In the rows, zero is written as 128.
Here are made-up objects, facts about them, and rows of numbers that follow some of those facts. Name the object behind each unnamed row.

Some rows with their names:
grebron: [110 120 119 165 134 176 166 132 125 153 114 125 153 109 126 137 138 114
  99 135 135 143 101 109 114 162]
tufevu: [115 108 116 159 137 150 152  75 130 162  91 126 167 127 151 135 157 101
 125 101 162 127 113  99 121 163]
zefel: [132 123 137 139 124 123 125 165 132 124 133 128 116 120 121 129 117 139
 161 128 115 135 123 120 134 132]
kodar: [134 123 133 128 124 116 126 159 133 119 132 129 124 120 122 129 121 138
 153 120 115 127 127 119 137 128]
raskemak: [141 130 143 123 120 110 114 164 137 123 141 118 113 122 113 127 100 150
 139 115 104 145 137 137 120 110]
perer: [119 121 137 124 148 192  95  54 109 190 100 134  64 137 149 117 138 130
 143 166 185 175 109 135  94 110]
brume: [128 108 122 156 138 150 154 163 127 137 109 144 148 103 138 131 148 125
 157 122 134 106 106  83 154 155]
tromen: [133 114 115 139 139 149 152 158 129 138 116 137 164 101 128 131 148 129
 114 116 127 112 115  94 135 146]
mupu: [143 129 134 155 170 183 123 189 123 158  69 131 131 117 141 121  99 150
 169 137 151 108 121 115 185  94]
vibrak: [113 133 132 154 117 151 148 128 128 132 126 116 110 131 122 135 112 121
 119 153 126 157 115 136 106 141]
demum: [112 132 100  92 134 139 127 159 133 113 129 116 168 135 104 128 114 135
 136 121 133 139 115 122 131 123]
druko: [128 118 131 126 114 128 123 139 125 115 140 143  75 126 130 127 138 133
 184 160 128 139 115 115 132 140]
drorutrem: [137 130 152 151 133 119 126 126 118 129 151 143 122 116 143 125 137 129
 133 121 102  93 140 129 160 133]
drupas: [129 108 120 155 140 150 153 165 127 138 109 144 153 103 136 131 150 125
 156 122 134 105 105  84 155 155]
tafa: [118 139 144 181 120 128 145 161 126 135 125 122 143 131 122 136 111 119
  89 136 122 136 116 145 106 131]
griker: [140 124 137 144 139 125 134 182 139 137 118 120 163 110 120 130 106 143
 127  94 110 118 132 116 141 121]
foplin: [113 119 123 167 131 178 168 130 126 154 110 125 146 109 128 137 136 115
  98 137 136 141 102 108 113 159]
tosur: [132 119 126 117 116 120 122 137 125 112 137 144  81 125 130 126 143 132
 177 156 130 129 119 114 134 137]
bire: [134 131 140 169 147 135 152 139 119 131 128 143 161 111 149 129 140 119
 115 115 111  66 136 117 180 139]
feflem: [143 136 120  94 124 110 122  85 141 128 113 108 136 140 124 127 118 128
  65 106 132 140 158 151  97 103]
koflure: [117 128 136 150 129 118 128  96 136 150 113 105 160 147 134 132 110 114
 119  90 138 142 131 139 111 132]

Some facts about the objects:
χ 632 <- bagrol bagus drevu drigakal drorutrem drumostek fligi kirem ludes petril pofla vabul veklabe
χ 136 <- bebek grodrol kibro lilos radrar trotril
χ 219 <- beplustak brilugri brugra bulik drafi drenal droza feflem gona grapu gremom kegusu kleflir kufel lifle nastun nodo raskemak rudo skudruplis sobol steton taplegruk tiple
χ 666 <- bire gulak lesiplas mubrinim mupu
χ 850 <- bizam brume drupas gagro gofutin sagur tufevu
χ 625 <- brabepli fludan kletrupli koflure plalem tafa zigraplo
χ 307 <- bratul gasul gesono grisu lakar madreskom satras soflas trate trazan voskos
χ 858 <- brebu flofluk grago kaskes kubrir lelis maskes sakofes stovo takletin
χ 519 <- dragris gidrur gotri grufol kefla larem perer piplik plife rivo studrene zusam
χ 194 <- drapla flupon gasok kina klubir sikun skogem skopa tiskoplal trare voflil vubir
χ 582 <- druko fepem gulafo stekler tosur triga zufen
χ 426 <- fikan flazefik gazo grutror klapan klobon plobri stego
χ 239 <- foplin fubrom gerom grebron luko neplok sibreklel taplosta tromen zastubru
χ 430 <- fupe griker klizir puvin rorik sitris skitim trefon
χ 739 <- gebras guma kagri kigum mula pazaril stefak zenon
χ 151 <- gider grugem guza kagro sidrivak
[bagrol beflan brabepli diskedror doflistum drevu droza drumostek feflem flofluk gidrur grapu gremom grufol grugem gulafo kletrupli klobon klubir lakar lesiplas levun madreskom mubrinim mula mupu pazaril petril piplik plobri rapu sagur skopa soflas stefak stutun takletin taplosta tatro tiskoplal tufevu voflil zenon zigraplo] γ d
[bagus bebek beplustak bizam braskibrin bratul brebu breskal brume bulik dragris dramer druko drupas fepem fikan fligi fludan foplin fubrom fupe gagro gasku gasul gazo gebras gerom gofutin grago grebron griker grisu grutror gugim gulak gupu kagri kagro kegusu kibro kigum kina kirem klapan klodraplir kodar koflure kufel larem lelis lepul lifle lilos luko maskes nastun neke nodo perer pofla raskemak rifali rigabre rorik rudo sakofes sitris skitim skogem skudruplis sobol stekler steton stoger taplegruk timar tosur trare tromen trotril vekun venu vibrak zastubru zefel] γ a
[bire brugra drapla drorutrem drulas flupon gesono gider gona gotri guma guza kaskes klizir kubrir ludes ludregrus neplok plalem plife plofe radrar rivo satras sibreklel skistur stego stovo studrene tiple trate trazan triga vabul veklabe vepon vubir zudrinin zufen zukom zusam] γ b
[brilugri doklem drafi drenal dresto drigakal fizemo flazefik gasok grodrol kefla kleflir matis posudres puvin sidrivak sikun stivan tafa trefon voskos] γ c
[bagrol braskibrin brebu drafi drulas gasok gazo gider grago grisu kagro klodraplir koflure perer sagur sibreklel stekler stutun trefon tufevu vepon zudrinin] Ω 184
[bagus bizam breskal brilugri bulik diskedror doklem dragris dramer drapla drenal drorutrem drumostek fepem flazefik flofluk fludan flupon gidrur grapu griker grugem kirem kletrupli kodar lesiplas lilos ludregrus madreskom mubrinim mupu nastun neke nodo plofe puvin radrar rapu raskemak sidrivak sikun skitim skudruplis stovo studrene taplegruk tatro timar tiskoplal tosur triga veklabe zigraplo zusam] Ω 977
[bebek fikan fupe gasku gupu lakar ludes maskes neplok rudo sakofes sitris skistur skopa steton takletin trate trazan voskos] Ω 766
[beflan beplustak brabepli fizemo foplin gofutin gotri grebron gulafo kina levun luko plalem pofla stoger tafa trare vibrak] Ω 417
[bire dresto drevu droza gesono gremom grodrol grutror guza kaskes kefla klizir klobon kufel lelis lifle piplik plobri posudres skogem sobol soflas stivan tiple tromen trotril vekun voflil vubir zufen] Ω 210
[bratul brugra brume druko drupas fligi fubrom grufol gugim kagri kibro klapan kleflir kubrir larem mula pazaril rifali stego taplosta vabul venu zefel zenon] Ω 991
[doflistum drigakal feflem gagro gasul gebras gerom gona gulak guma kegusu kigum klubir lepul matis petril plife rigabre rivo rorik satras stefak zastubru zukom] Ω 34
ε muvom <- bagrol fubrom grisu levun raskemak sakofes stego vekun
ε plidigor <- bagus dragris drenal fizemo flazefik gofutin grodrol stovo tromen
ε plarogan <- bebek drevu fludan gasul grapu grebron kigum tosur
ε ploko <- beflan doflistum grugem lakar luko mupu perer sagur trare zenon
ε tifom <- beplustak flupon grutror gugim kaskes klodraplir ludes rorik trate
ε griklim <- bire dramer petril sikun skudruplis tafa voskos zefel
ε bratrem <- bizam brilugri diskedror doklem drapla madreskom tatro
ε sugrir <- brabepli drafi gidrur kirem skitim stutun takletin tiskoplal
ε zigebu <- braskibrin fligi flofluk kleflir koflure rivo
ε dutru <- bratul taplegruk
ε larol <- brebu foplin skistur
ε guzum <- breskal drorutrem fikan grago larem lepul skogem stekler trotril
ε bostu <- brugra gasku gulak kina pazaril
ε venum <- brume sobol zastubru
ε tobrim <- bulik
ε trunus <- dresto drigakal gesono maskes posudres puvin steton
ε pekam <- droza drupas lesiplas piplik rapu
ε daki <- druko gasok kagro kefla nastun timar
ε toflir <- drulas plofe rigabre
ε pubra <- drumostek lelis lilos skopa soflas stefak
ε troklim <- feflem gagro klubir stoger vibrak
ε griskes <- fepem klapan kletrupli kubrir kufel neke plife venu
ε teval <- fupe gerom gupu
ε lifu <- gazo gona neplok radrar vabul
ε gile <- gebras griker kegusu triga zudrinin
ε vidrik <- gider gotri guma klizir klobon nodo veklabe vubir zigraplo
ε britragrus <- gremom gulafo ludregrus mubrinim mula taplosta trefon voflil zusam
ε kuduste <- grufol plobri
ε zerem <- guza kibro kodar plalem pofla satras sibreklel studrene tiple
ε skugrefu <- kagri zufen
ε demum <- lifle tufevu
ε pleti <- matis rifali sidrivak
ε tevuzo <- rudo sitris stivan trazan vepon zukom

Rows to name:
No name comes twice in this set of rows, the named rows included.
[140 131 112 115 139 117 144 106 141 137 100 112 196 129 129 130 127 120
  48  80 136 110 150 130 115 116] -> rorik
[142 142 143 115 132 111 122  50 125 140 140 124 137 131 144 123 134 120
  40 106 120 106 168 160 114 106] -> gona
[139 118 132 124 115 121 120 136 116 127 145 162  81 113 129 124 167 131
 117 170 135 132 113 117  95 133] -> kefla
[143 134 125 122 124  96 131 100 131 129 110 137 149 139 137 126 145 115
  50 116 150 105 146 136 100 109] -> matis
[132 124 147 138 126 127 122 100 111 125 158 158  74 117 152 123 158 125
 155 157 117 102 131 123 152 139] -> triga
[140 140 139 106 147 166  92  91 122 164  95 115  70 144 134 116  99 147
 119 155 160 165 141 162 110  72] -> lakar
[139 132 134 118 120 115 121 157 139 118 137 114 111 122 110 129 105 145
 126 124 102 148 139 141 118 117] -> gremom
[132 109 120 149 139 148 143 164 129 142 117 134 155  98 126 132 145 133
 145 111 121 122 110  94 140 154] -> taplosta
[134 126 146 136 121 133 132  91 113 121 153 157  67 116 152 124 157 121
 137 168 119 100 134 124 145 137] -> zufen
[139 129 157 149 133 124 126 124 119 135 149 143 109 112 145 125 135 132
 130 126 104  97 140 128 154 128] -> plofe
[131 109 114 146 140 147 152 160 127 134 108 146 158 104 137 130 154 125
 148 119 136  99 110  82 156 151] -> bizam
[136 128 152 148 133 120 125 126 118 132 154 143 119 112 143 125 140 131
 130 123 102  99 139 129 154 134] -> ludregrus

Now the same objects, written a new way:
Some objects and their rows:
tiple: [142  63 153 152 138 171 172 170 117 132 181 135 141 123 128 152  89  98
 141 127 181 167 159 107 207  94 133]
stoger: [159 123 134 123 105 122 107 126 125 144 142 137 154 149 153 150 100  84
  83 131 119 168 126 126  80 119 146]
troklim: [141 134 159 138 106 137  94 117 136 154 149 142 181 148 106 117 122  95
 126 144 101 156 150 115 150 134 128]
vepon: [168 112 146 150 115 131 110 130 111 127 134 120 142 119 112 103 103 111
  89 130 124 165 142 126 161 147 136]
rapu: [167 131 143 135 114 133  96 135 134 158 134 151 131 152 111 113 115  97
  91 120 109 168 124 118 158 116 147]
beflan: [140 132 140 133 149 111  77 135 140 162 152 153 135 139 126 134  90  60
 101 111  86 160 122 139 155 122 153]
ploko: [127 126 166 136 132 126  75 118 142 140 158 137 173 132 105 134 115  75
 126 134  87 151 150 126 165 137 134]
grugem: [147 123 147 135 143 134  86 151 142 151 169 149 125 130 117 155  89  71
 107 101 106 153 132 128 183 107 151]
sobol: [147  85 156 111 104 164 155 166 121 117 205 136 120 122 136 201  95 106
 123 107 184 146 136 105 152  77 135]
flofluk: [136 150 100  82 128 134 102 158 122 126  40 147 127 163 120 106 107 129
 162 126  61 131  85  99 145 159 134]
flupon: [106  76 137 138 135 141 157 190 107 134 157 150 141 137 155 156  99 124
 163 140 165 157 125 115 184 132 119]
radrar: [146  96 150 163 115 133 128 162 116 143 158 141 153 130 140 146 100 103
 118 133 153 162 142 124 174 129 129]
gazo: [231 154 129 120  96 161  87  84 132 116 107 102 154 116 102 119  94  73
  26 104  79 157 159 112  93 124 165]
drevu: [123 119 113  76 128 161 144 193 116 117 105 155 108 144 114 148  93 145
 197 104 119 117  93  82 194 128 121]
skugrefu: [139 131 160 140 104 136  96 115 133 151 150 141 182 150 108 115 123  97
 128 139 103 158 150 111 148 136 129]
raskemak: [137  90 148 119 106 157 153 171 125 138 203 147 141 129 156 201  90 101
 115 107 180 152 139 112 134  85 133]
pazaril: [150 148 115 110 141 161 112 146 119 175 161 157 167 125 127 122  57 114
 123  77 125 161 136 106 144 136 131]
tromen: [105  92 156 114  91  67  83 129 107  79 106 127  52 181 125 122 152 171
 116 193 119 154  50 143  96 155 148]
tatro: [169 134 143 136 115 133  97 136 137 159 131 150 125 149 113 113 113  97
  93 122 107 171 125 117 161 116 148]
bratul: [159 138 132 110 123 115  82  95 113 142 139 126 149 131 133 104  91  98
  55 124 109 180 126 133  59 144 142]
skitim: [214 133 151 147  87 129  82  87 136 137 127 118 148 136 119 123 119  57
  14 131  96 181 151 131  87 105 171]

Rows to name:
No name comes twice in this set of rows, the named rows included.
[176 113 149 117  98 137 119 123 122 107 133 123 113 134 120 143 115  93
  78 131 120 155 127 114 116 105 152] -> vekun
[167  80 145 153 129 162 143 140 120 125 132 119 143 130 108 117 101  91
 103 138 137 177 154 110 185 113 145] -> guza
[ 96 125  95  55 144 151 145 170  96 123 131 146 155 129 163 162  60 145
 174 100 135 132  99 100  92 163 107] -> fligi
[ 93 121  95  98 155 143 141 184  90 135 122 148 175 122 159 129  57 151
 195 107 132 138 110 107 150 187 101] -> vabul
[180 128 143 107 106 127  94 104 119 111 124 113 122 129 114 118 113 102
  56 130 107 169 128 124  91 124 151] -> grisu
[ 92  93  96  60 150 160 166 177 112 126  99 144 153 159 172 174  76 120
 184 126 125 142 108  91 107 129 124] -> pofla
[125 101 138 151 140 147 141 164 102 168 217 156 175 109 153 145  59 117
 128 103 188 170 152 126 161 140 115] -> brugra
[109 127 106  82 137 156 140 194 122 139 109 161 132 154 135 153  89 141
 199 107 114 123  94  88 175 134 118] -> drumostek
[183 117 150 162 105 124  99 119 116 114 102 114 131 131 104  95 123  93
  80 152  98 160 137 125 165 147 149] -> gesono
[156  99 136 114 122 143 128 120 129 129 126 123 136 153 134 141 109  86
  82 140 123 182 134 118 100 101 155] -> kodar
[155 134 114  92 129 162 122 134 113 144 163 134 175 117 151 154  55 105
 103  84 136 154 140 110  88 132 130] -> kagri
[139 140  96  96 128 120 111 148 116 151  45 159 133 182 138 102  93  97
 190 137  57 112  78  96 127 154 139] -> takletin

Now the same objects, written a new way:
Some rows with their names:
drorutrem: [163 179 154 100 107 118 138 120  88 133 195  96 183 110 175 125 125 112
 134 134 125 139 141 157 137 141 151 129 154  99 118 136 132 153  92  98
 122 129 137 138 110 130 150 160  99 171 140 112 108]
flofluk: [123 122 136 154 100 169 112 130 147 153 118 123 126 124 161 129 138 137
 157 131 147 112 156 161 122 132 121 126 154  96 120 117 107 146  99 163
 128 115 113 137  68 141 139  95 127 133 132 142 125]
rifali: [120  97 165 138 142 122  83 127 132 167  94 152 111  70  95 114  90  81
 103 143 116 136 120 149 139 138  79  98 137 131  96 149 105 115 197 103
 146 126 150 133 152 155 100  95 125 111 144 113 110]
gidrur: [113 165 128 136 128 188 130 152 144 118 161 118 131 177 121 169 167 146
 242  74 111 154 147 137 135 164 124 124 141  63 144 124 156 119  62 203
 153  91 106 113  97 146 167 125 153 119 141 119 122]
grufol: [ 89 148 146 154 148 179 127 162 129 120 196 125 115 175 122 142 136 120
 249  83  99 144 132 146 167 183 105 101 143  65 123 113 146 121  89 200
 191  99 112 148 112 163 184 129 160 108 133 113  92]
doklem: [144 105 112 165  97 141 117  89 129 142  75 144 108 109 138 132  98 127
 114 167 164 133 130 156 120 121 105 153 139 112 134 150  98 103 127 132
 134 131 145 119 174 150  97 108 150 160 119 111 115]
drafi: [122 122  99 135 135 133 137 104 120  96 132 123 103 169 103 158 143 133
 166 119 130 154 104 106 150 156  99 147 116 118 156 151 140  93 103 167
 175 131 125 112 206 137 159 152 176 146 102  84 113]
dutru: [161  77 117 126 115 118 145 108 126 138 115 164  76 125 140 125 127 170
  75 163 138  84 134 137  94 142 107 159 113 148 145 105 104 138 154 145
 146 122 117  87 187 137  97 114 165 122  96 126 156]
neke: [148 116 143 120 124 133  91 119 145 162  69 146 132  64  93 144 119 106
  98 140 123 148 133 145 106 120 103 120 133 133 119 161 119 120 166 103
 114 123 138 103 139 139  79 101 128 132 159 125 145]
guma: [183 140 208 151  97  42 120  81 131 142 151 148 134 101 203  99 119 121
 118 152 183 115 132 153 152  96  97  93 105 126 106 118 159  94 163  87
 149 130 141 202 124 187  97  85 106 132  85 133 127]
venum: [161  77 114 124 115 117 148 109 123 139 110 161  76 128 137 119 122 172
  79 164 139  80 133 135  88 143 104 159 113 155 142 107 104 134 150 145
 144 123 119  90 187 138  98 118 167 123  95 130 153]
guzum: [188  67 101 108 115 135 153 100 104 170 141 166  94 101 127 127 134 154
  49 142 123  68 136 122 136 165 141 171 122 103 163 115  84 154 155 133
 148 138 117  91 190 164 103 131 162 156  98 113 143]
gerom: [120 159 155 147 146  93 151 150 127 126 161 164 134 125 106 101  93 120
 125  98 104 127 124 120 147  97 159  88 126  93 111 114 152  95 177  94
 102 128 148 162 119 152  94 135 108 101 160 160 102]
stekler: [122 138 119  97 158 114 152 149 112 132 179 109 170 111 101 126 137  98
  93  98  96 139 112  95 174 123 184 120 122 117 133 134 135 154 124  93
 114 148 130 138 118 111 147 170  80 141 143 112 108]
stego: [ 91  86 134 190 128 148 116 134 145 157 117 158 109 106 139  94  75  92
 105 154 143  92 128 149 158 111 116 110 133 114 103 122  73 131 162 139
 136 136 143 181 130 158 111  94  99 118 135 134  71]
vekun: [113  80 138 124 151 127  82 120 136 165  79 138 117  78  90 125 116  79
  80 148 123 136 108 126 143 142  96 115 131 164 111 158  98 134 178 109
 142 141 135 124 150 126 116 104 115 119 139 109 125]
fligi: [122 177 188 112 141  82 117 148  88 117 196 104 177  96 143 109  82  74
 142 145 103 162 113 160 141 136 123  81 145 145  84 134 152 135 151  79
 133 128 156 158 111 123 144 158  91 122 157 121  94]
grisu: [105 171 138 101 153  91 155 159 113  89 199  86 195 136 122 118 125 107
 127 120  95 155 110 106 152 105 178 102 114 158 114 119 161 154 108  90
 106 145 139 152 103  84 160 182  66 126 140 133 119]
luko: [104 112  86  94 156 125 162 157 137  97  87 106 129 146 115 104 140 125
  84  60 142 134 124  64 100  91 164 197 118 184 135 174 175 177 105  83
  53 137 127  89  99  75 125 135 112 111 120 174 127]
fepem: [121 173 140 118 131 118 140 160 136 116 156 115 178 114 111 132 107 107
 138 120 103 169 130 131 125  98 158 107 122 120 119 133 149 135 114 102
  92 123 133 129 112 111 113 153  80 123 165 132 113]
kegusu: [151 180 158 117 155 103 122 135 116 124 148 173 109 140  73 149 127 124
 184  83  85 156 118 115 133 156 113  92 127  83 130 139 191  56 183 124
 149 109 139 126 158 172 106 141 177 104 155 123 136]

Rows to name:
No name comes twice in this set of rows, the named rows included.
[129  88 127 111 147 118  93 113 139 159  67 138 113  90  91 131 135 105
  76 139 124 134 115 109 124 133 106 116 119 159 124 150 109 118 183 101
 127 138 134 114 146 124 108 106 132 123 137 123 152] -> braskibrin
[104 106  88 194  99 148 140 111 150 126  75 146 121 120 135 109  76 137
 105 168 162 119 127 156 128  74 135 144 134 105 131 132  76 116 124 130
 102 142 145 145 149 136  95 119 114 146 137 130  83] -> flazefik
[163 109 136 112 126 140  89 120 129 183  90 150 135  55  88 145 121  99
  74 122 117 138 135 134 128 133 123 132 140  98 131 163 107 127 164  92
 112 132 140 105 148 156  84 104 124 150 157 117 135] -> breskal
[ 71 125 122 132 161 133 126 160 141 124 134 119 150 117  90 113 101  91
 112 138  97 146 105 122 152 106 144  97 120 155 110 128 110 144 143 116
 119 145 139 155 123 102 141 148  75 106 152 123 101] -> tromen
[134 157 104 146 114 156 126 112 130  98 122 125 124 159 103 166 122 145
 197 135 129 175 119 144 117 139  99 140 132  91 151 151 147  75  94 167
 146 113 132  94 188 141 129 151 177 149 139  88 117] -> drenal
[153 123 149 159 113 112 103  90 119 149  99 180  80 114 142 110 111 135
 123 134 145  89 135 142 132 137  95 113 143  98 119 126 117  72 193 127
 143 133 144 160 131 180  96  93 170 125 125 144 124] -> zukom
[147 151 111 143 113 150 133 115 128 105 131 132 119 156 108 166 121 137
 187 122 135 171 119 141 124 141 101 148 132  89 150 160 152  87  89 160
 157 113 135  91 199 157 126 144 173 151 124  93 108] -> brilugri
[118 137 129 163 133 141 127 120 114 107 161 141 104 152 109 145  95 108
 193 126 120 159 105 146 159 168  84 125 137  92 129 151 136  80 118 165
 187 120 149 133 213 169 146 147 179 134 119  84  73] -> kleflir
[157 151 124 123  99 143 125 123 102 144 156 117 163  98 152 134 118 116
 118 133 120 119 136 149 137 139 149 137 161  93 125 139 103 148 112 112
 117 137 136 132 113 137 136 145 121 164 149 117 111] -> flupon
[159 134  80  50 159 148 120 116 121 129 112 115 142 136  47 185 210 139
 116  74  86 155 125  54 129 166 157 157 112 118 182 164 155 118 114 123
 119 136 103  58 153 103 138 161 161 154 140  97 187] -> beplustak
[108  75  47 155 119 143 162  98 166 110  56 132 119 161 112 133 152 163
  72 129 170 111 116  78 135  73 168 188  94 138 180 132  95 123  96 145
  98 157 112 119 159 104 115 132 117 155  95 123 135] -> tafa
[ 95  85 109 136 160 136 124 140 163 148  86 149 124 110  77 124 122 107
  79 117 118 123 119  92 147  96 152 123 103 140 130 140 108 127 160 118
 106 145 125 140 132 122 103 115  92 108 137 135 121] -> koflure
[145 160 159 145 124 146 116 118 118 136 151 160  79 165 133 139 159 151
 222  89 120 111 145 139 145 190  97  92 159  57 132 109 156  82 143 178
 177 101 121 143 104 185 152 107 204 115 127 136 143] -> feflem

